Here are made-up nodes, facts about them, and rows of numbers that follow some of those facts. Name the node behind each unnamed row.

How the nodes are related:
dutu	Ω	mubun; dutu	Ω	ronir; klurek	Ω	rodrok; klurek	Ω	musoti; vubros	Ω	deki; vubros	Ω	broflem; vubros	Ω	nenu
plezar	Ω	ploplum; skarum	Ω	rimom; brinuner	Ω	ronir; tezago	Ω	plofek; zelak	Ω	drogranan; lanar	Ω	ploplum; lanar	Ω	stasutre
lanar	Ω	tezago; rolo	Ω	skarum; doklol	Ω	buvokon; doklol	Ω	mubun; doklol	Ω	motrul; vilom	Ω	skasonak; brofal	Ω	traskos
degi	Ω	ploplum; degi	Ω	trenimu; skikitro	Ω	brotra; skikitro	Ω	pude; tifin	Ω	braplis; motrul	Ω	greflostus; ploplum	Ω	klotekles
ploplum	Ω	detrer; ploplum	Ω	mubun; trebal	Ω	tuler; trebal	Ω	divi; skonel	Ω	deki; vivok	Ω	gruzos; vivok	Ω	stazar
grilu	Ω	plezar; selam	Ω	niskol; flabe	Ω	medrebuk; beflen	Ω	rebriska; braski	Ω	droplu; pevu	Ω	fubrul; pevu	Ω	benos
pevu	Ω	rovar; stagim	Ω	rosegik; pusta	Ω	fonuk; pusta	Ω	flelal; zaku	Ω	drumun; zaku	Ω	sidrom; detrer	Ω	selam
detrer	Ω	medrebuk; drobi	Ω	medrebuk; muki	Ω	feplun; muki	Ω	skarel; muki	Ω	bruran; lotrinok	Ω	stasutre; nenu	Ω	detrer
dregustam	Ω	rodrok; dregustam	Ω	fonuk; verom	Ω	gopas; verom	Ω	drogranan; plegom	Ω	mubun; flestu	Ω	pidrus; pude	Ω	dregustam
klaplukir	Ω	fevon; fabral	Ω	silak; giplis	Ω	teplugim; giplis	Ω	toflu; giplis	Ω	levek; stiflepus	Ω	sebi; fevu	Ω	fliker
fevu	Ω	flegrus; fevu	Ω	dregustam; fozul	Ω	klaplukir; fozul	Ω	niskol; sebi	Ω	fizo; skasonak	Ω	ploplum; skasonak	Ω	pidrus
skasonak	Ω	musoti; rosegik	Ω	pusta; rosegik	Ω	stodron; rosegik	Ω	flelal; tafleler	Ω	flabe; diplim	Ω	dutik; diplim	Ω	medrebuk
drogrol	Ω	medrebuk; drogranan	Ω	ronir; kimes	Ω	galeklo; flegri	Ω	flegrus; flegri	Ω	vutron; tralirel	Ω	toflu; broflem	Ω	ploplum
broflem	Ω	rodrok; ziklobun	Ω	traskos; ziklobun	Ω	benos; drokos	Ω	medrebuk; fotri	Ω	gusto; deki	Ω	niskol; pidrus	Ω	rodrok
fubrul	Ω	flelal; fubrul	Ω	kluzeflas; rusta	Ω	braplis; rusta	Ω	vilom; tesar	Ω	lusten; feplun	Ω	fonuk; godeklu	Ω	skeskal
godeklu	Ω	flelal; buli	Ω	skiplel; buli	Ω	troke; buli	Ω	benos; greflostus	Ω	niskol; sobok	Ω	ronir; sobok	Ω	divi
benos	Ω	broflem; benos	Ω	rovar; benos	Ω	kluzeflas; fusker	Ω	drolel; fusker	Ω	levek; plofek	Ω	ploplum; tridrek	Ω	rebriska
flelal	Ω	fevon; zoki	Ω	fusa; gruzos	Ω	selam; gruzos	Ω	dregustam; griplubu	Ω	skeskal; skarel	Ω	lusten; stasutre	Ω	klaplukir
stasutre	Ω	detrer; stasutre	Ω	buvokon; stasutre	Ω	flelal; fonuk	Ω	fevon; divi	Ω	selam; divi	Ω	drumun; leba	Ω	rovar
skeskal	Ω	rodrok; skeskal	Ω	pusta; skeskal	Ω	fonuk; galeklo	Ω	gastim; drafu	Ω	medrebuk; toriplar	Ω	gradutik; toriplar	Ω	bruran
sastiba	Ω	tifin; nuskek	Ω	fevon; nuskek	Ω	rosegik; kanugo	Ω	lusten; gruzum	Ω	rodrok; bregruk	Ω	greflostus; pides	Ω	teplugim
plaklo	Ω	levek; trenimu	Ω	klotekles; selodan	Ω	skiplel; sestak	Ω	dutu; sestak	Ω	fubrul; sestak	Ω	bigrenin; sestak	Ω	levek
gafir	Ω	lanar; kluzeflas	Ω	kebiflem; duritru	Ω	feplun; duritru	Ω	gradutik; duritru	Ω	troke; duritru	Ω	motrul; gradutik	Ω	fonuk
gopas	Ω	rodrok; gopas	Ω	diplim; gopas	Ω	rebriska; plilo	Ω	greflostus; plilo	Ω	klidu; plilo	Ω	fevon; kebiflem	Ω	fonuk
kebiflem	Ω	flelal; toflu	Ω	pusta; zumek	Ω	nenak; teplugim	Ω	flegrus; nenak	Ω	braski; stesis	Ω	lusiza; stesis	Ω	sestak
musoti	Ω	flegrus; rovar	Ω	fonuk; fostan	Ω	fladram; troke	Ω	stazar; paskom	Ω	trenimu; paskom	Ω	vilom; paskom	Ω	motrul
rodrok	Ω	fonuk; fluklum	Ω	skiplel; fluklum	Ω	kebiflem; silak	Ω	rebriska; lusten	Ω	rodrok; lusten	Ω	selam; lusten	Ω	fonuk
lusten	Ω	medrebuk; tostor	Ω	feplun; tostor	Ω	bruran; skupal	Ω	skiplel; stazar	Ω	rodrok; stazar	Ω	pusta; stazar	Ω	fonuk
fladram	Ω	niskol; fladram	Ω	selam; gusto	Ω	brotu; fliker	Ω	pedir; braplis	Ω	niskol; braplis	Ω	gradutik; nedur	Ω	rodrok
nedur	Ω	braplis; nedur	Ω	skeskal; dutu	θ	648; klurek	θ	462; viske	θ	620; vubros	θ	727; plezar	θ	741
skarum	θ	727; brinuner	θ	620; dutik	θ	648; tezago	θ	648; zelak	θ	620; lanar	θ	620; rolo	θ	462
doklol	θ	648; vilom	θ	462; brofal	θ	648; degi	θ	620; skikitro	θ	462; pedir	θ	741; vutron	θ	648
tuler	θ	462; tifin	θ	620; motrul	θ	620; ploplum	θ	727; tustun	θ	462; trebal	θ	741; skonel	θ	648
vivok	θ	727; grilu	θ	727; selam	θ	648; flabe	θ	741; beflen	θ	741; braski	θ	727; pevu	θ	620
stagim	θ	648; bigrenin	θ	727; pelus	θ	727; pusta	θ	620; zaku	θ	727; detrer	θ	727; drobi	θ	727
muki	θ	648; lotrinok	θ	727; nenu	θ	727; dregustam	θ	648; verom	θ	620; plegom	θ	741; rebriska	θ	741
bruran	θ	648; flestu	θ	648; sidrom	θ	648; fizo	θ	727; buvokon	θ	727; drumun	θ	741; ronir	θ	462
pude	θ	727; levek	θ	462; klaplukir	θ	620; fabral	θ	620; platul	θ	741; giplis	θ	620; stiflepus	θ	462
mubun	θ	727; lusiza	θ	741; fevu	θ	727; fozul	θ	462; sebi	θ	727; skasonak	θ	620; rosegik	θ	620
tafleler	θ	620; rimom	θ	741; brotu	θ	620; diplim	θ	462; drogrol	θ	620; drogranan	θ	620; kimes	θ	620
flegri	θ	620; tralirel	θ	648; klidu	θ	741; skiplel	θ	727; broflem	θ	648; ziklobun	θ	462; drokos	θ	727
brotra	θ	462; fotri	θ	620; deki	θ	620; pidrus	θ	648; fubrul	θ	648; gastim	θ	620; rusta	θ	727
traskos	θ	648; tesar	θ	727; feplun	θ	620; medrebuk	θ	648; godeklu	θ	727; buli	θ	620; greflostus	θ	648
sobok	θ	727; benos	θ	620; fusker	θ	462; plofek	θ	741; tridrek	θ	648; flelal	θ	648; zoki	θ	727
gruzos	θ	727; griplubu	θ	727; skarel	θ	462; stasutre	θ	462; fonuk	θ	727; divi	θ	727; leba	θ	727
fevon	θ	648; skeskal	θ	620; galeklo	θ	727; drafu	θ	741; niskol	θ	620; toriplar	θ	727; drolel	θ	620
sastiba	θ	741; nuskek	θ	741; kanugo	θ	648; gruzum	θ	620; bregruk	θ	620; klotekles	θ	620; pides	θ	620
plaklo	θ	741; trenimu	θ	648; stodron	θ	727; selodan	θ	727; sestak	θ	620; gafir	θ	648; kluzeflas	θ	648
duritru	θ	741; gradutik	θ	741; gopas	θ	741; plilo	θ	620; kebiflem	θ	727; droplu	θ	741; toflu	θ	620
zumek	θ	741; teplugim	θ	727; nenak	θ	727; stesis	θ	648; musoti	θ	620; rovar	θ	620; fostan	θ	620
troke	θ	620; flegrus	θ	462; paskom	θ	741; rodrok	θ	727; fluklum	θ	620; silak	θ	727; lusten	θ	620
tostor	θ	727; skupal	θ	727; fusa	θ	741; stazar	θ	727; fladram	θ	727; gusto	θ	727; fliker	θ	620
braplis	θ	727; dosan	θ	648; nedur	θ	462

Known rows:
flegrus: [ 12  -6   5  24   7   3  -5 -37 -17  -5 -13  23   6 -20  -5   1  -1  -3
   8 -13 -25   0   5   0  13  -6  -1]
drumun: [ -4  -9   4   6  18  -8  11   5  -6  -5  -6   8  -5  -8   3 -10  14  -4
  14 -13  15  -7   6 -19   9  -2  10]
sastiba: [ -3 -12   6  -5   5   6  -3  15 -13   1  -1   6  -2   6   3 -19   5  -2
   5   6   6 -11  -7  -4   2   4  16]
drogrol: [  0  -1   6 -19  -5   0 -11  -2  12 -10  -4  -3  -8  19  -3   9  -7  -1
  -7  20  12  13   3 -15   3 -14  -9]
kanugo: [ -5   9   9  -8   7  19  -2  10  -1  -5  11 -10   1   1   5   2  -9  -1
  -4   5  -5  11  -7   3   3 -17   8]
vubros: [ -4  -6  -5  -6  -3  11  -2  14  14   8   1   3  -6  13  -4   3 -17   0
  -9  -3  18  -8 -16  10   9  -7   6]
muki: [ -6   6   5  -8  -4  18  -7  19  -4  -6  14 -14   3   0   5   0  -6  -2
  -8   4 -12  -1  -9   8  -5 -11   6]
fusa: [ -3  -9   6  13   9 -13   4   1 -12   0 -11   0   4  -7  13 -15  18  -2
   5  -2  -1  -6   3 -14   3   2  -6]
tezago: [-10   9   2  11  15   8  -3   4   5  -4   8  -3  10  -1  -5  11  -4   4
  -3 -17   9  13   0  -7  -3  -5   3]
tostor: [  0  -4  -1 -11 -11   4  -1   6   7   8   1  -7  -7   2   0  -4 -11   0
  -6   5  -1 -10 -16  22   7   1  -1]
dutik: [-10  13   9   1  16   7   5  -3   8  -8   1 -14   3  -4  13   3   1  -6
   0   0  -6  21   5 -14  10 -27  -7]
klaplukir: [ 10   6  -3 -15  -9  -4   6  -3  -3  -2   6   0  -9   1  -7   0   5   4
  13   5  -1   7  20   0  -7  11  10]
fevon: [  4  19  -4   2  15   0  24  -9  -9  -3   9 -14  -4 -23   1  -6   4  -5
  19  -6 -11  17  17   8   0   1  13]
toriplar: [  4  -1  -8  -9 -12   4  -2  10   5   5   2  -6  -9   6   1  -7 -11  -1
  -5   6  -1 -14 -15  19   6   1   4]
plezar: [-13  -9   3   9  24  -1  -4  -1  -3   6  -5   8  13  13  -4  -8  -3   6
   5  -5  18  12  -6 -16   2   5   3]
tesar: [ -1   0   1  -9  -5   6   6   5  10   8  -2  -5 -12   9   3  -2 -18  -2
  -6   6   7  -1 -10  10  15  -9  -1]
fostan: [ 10  -4   2 -14 -10   8  -8   8  -3  -9   3   9 -11  10  -9  10   6   0
  -1   3   9  -7   5 -11   0  -6  11]

Which node is each row?
No name comes twice in this set of rows, the named rows included.
[ 17   3  -2 -11   4  -1  19  -8  -5 -14   3  12 -23 -15 -10   5  12  -4
  23  -7   9   7  24 -11   9  -5  23]  niskol
[  9  -3  -3 -24 -15   9 -12  16  -6  -5   8   1  -8  10  -8   3   2   1
   1  10   5  -8   4   4 -10   9  12]  plilo
[  1  -1   4  -7  14  -2   9  -1 -20   1  -5   2  -6  -5   1 -25  -2   2
  20  10  -9   5   1   3   3   6  13]  gradutik
[ -2   0   3  -8  -6  -1 -14   6   6  -5  -1  -1   2  17  -4  13   1   4
  -8  12   4   9   3 -14  -9   1 -11]  verom
[-10   6   4   4  -2   5  -5  12   0  -3  10 -15  11  -3   8   6   5   0
 -10  -2  -9  -2  -3   3 -13  -3  -4]  brofal
[  7  -3  -6   7 -14   4 -20  -2   1  11 -11   5   2   0   1   2 -18   2
  -9   3 -10 -14 -31  12   9  -4   0]  fevu
[  3  -7  -6  -2  -9  11  -7   6   7   6  -1   4  -2   5  -4   3 -15   3
  -8  -4   7 -11 -20  11   8   2  11]  rusta
[ -8 -14   3  11  -2   6 -13  -5  -2  -3   3  14  20   9  -4   1   2   2
 -15  -5 -14 -13   3  11 -13  17 -13]  fusker
[ -3  -6  -1  21  11  -7  10 -32  -9   1  -2  11  16 -13  -3   1   8   0
   5 -14 -17   4  18   6  -3  17 -13]  levek
[ -9 -14   8  -1   8   4  -5  25  -8  -6  -1   6   1   8   7  -9   6  -2
  -4  -2  13 -19  -9 -12   4   0   9]  trebal
[  1  -8   5   7  10  14  -2 -20  -4  -7   0  23   3  -2  -9   5  -8   3
  -2  -9  -6   1   5   6   8  -3   2]  vilom
[-10 -10  -7   2  -3   1   0  14  13   6   2   2  -3  10   1   6  -4  -1
 -15 -13  22 -13 -12   4   3   2  -1]  sobok
[-10 -11   6   6   0 -10  -3  15 -10  -2  -8   0   7   2  14 -15  17  -3
  -5   4  -1 -19  -6 -11  -3   2 -10]  zumek
[ 12  -1  -1 -12  -6   4  -4   1  -5 -10   5   6 -16  -1  -4   6   6   1
   9   2   2  -1   9  -7   2   2  15]  tifin

The same nodes again, as new rows of numbers:
Known rows:
rimom: [  3   9 -11  -2 -10   6   6   2  -5  -2  16   4  15  -1]
bregruk: [ -9   1  -6   5  -2 -14   0   3   5   7  -6  -4  -5   0]
galeklo: [ -1   6  -6   1  -6   7  -9   3 -11  -5  -6  -2  14   5]
medrebuk: [ -2  13  15  -7  -3   2  15   3  -2 -10 -16   2  15  -7]
drokos: [  3  -5  -1  -4   4  11  -8  -4  -1  -1 -22  -5  -1  -3]
braplis: [  7  -7  -4  -2   0  -6   0   1   0 -10 -19  -4   4   6]
sestak: [ -4  10   2  11   6  -4  -9   3   0   6  18   1 -18  -7]
pidrus: [-6  2 10 -5  8  2 11  1  5 -1 -1 -4 -2  5]
tralirel: [ -4   2  11   0  11   7   3  -2  -3   7  13   1 -10   6]
bruran: [ 2 10 11 -5  0 -9 15 -2 -1 -4 -5  2  7  4]
plofek: [  1  -7  -2   0 -12  18   8  10   2  -7  11   2   2  -2]
droplu: [  3  11 -14  -4  -9   2   7  -1  -6  -2  15   3  11   1]
trenimu: [-11   4   8  -6  -5   3   7   3   7  -8   4  -3  -7   7]
nenak: [ -2   7 -13  -8  -2  -3  -8  -8  -5  -8  -3  -2   1   4]
ploplum: [ -2  -6   1  -3  -8   8  -8   8   6 -17  -8  -4  -3   1]
bigrenin: [ 13   7   4   1   4   5 -15   0  -1 -18   9   4  -9  -2]
paskom: [  0 -18 -12  -1  -9   9   4   5   9   8   8  -3 -10   3]

Which node is each row?
No name comes twice in this set of rows, the named rows included.
[ -4   8   8  -9  -4  -5  15  -3   3  -7 -14  -2   3  -2]  selam
[-7 17  2  4  8 -9 -7  7 -2 -4 15  4  0 -4]  drolel
[ 18   7   8   2  -4 -12  -5   2  -9 -12  -3   4  13   4]  skiplel
[ 19  -6  -5   4  -5   7   8  -3   3   6   9   3 -11   2]  nuskek
[-10   4   8  -2   5  16   6  -4  -8   8  -5   0   6  -2]  tridrek
[  3  -1   2   0   5  14  -6   1  -9  -4 -12  -2  15  -3]  silak
[  0   9   0   5  10 -13   0   2   1   1  19   2   3   0]  toflu
[  2   4   3   5   4 -15   8   4   4  11 -11  -5   7  -6]  lusten
[14 14 -5 -4  0 12  2  0  1 -5 23  7 -8 -6]  lusiza
[  3 -10   4   4  -3  -4  -8  -6  -2  10   5   9  -5  -1]  ziklobun
[ -3   7  13  -3  -7   1  -7   0   2 -10  10  10  11 -15]  ronir
[-10  -2   3  -8  -6   3   2  -6   8   1   0  -3 -32   4]  doklol

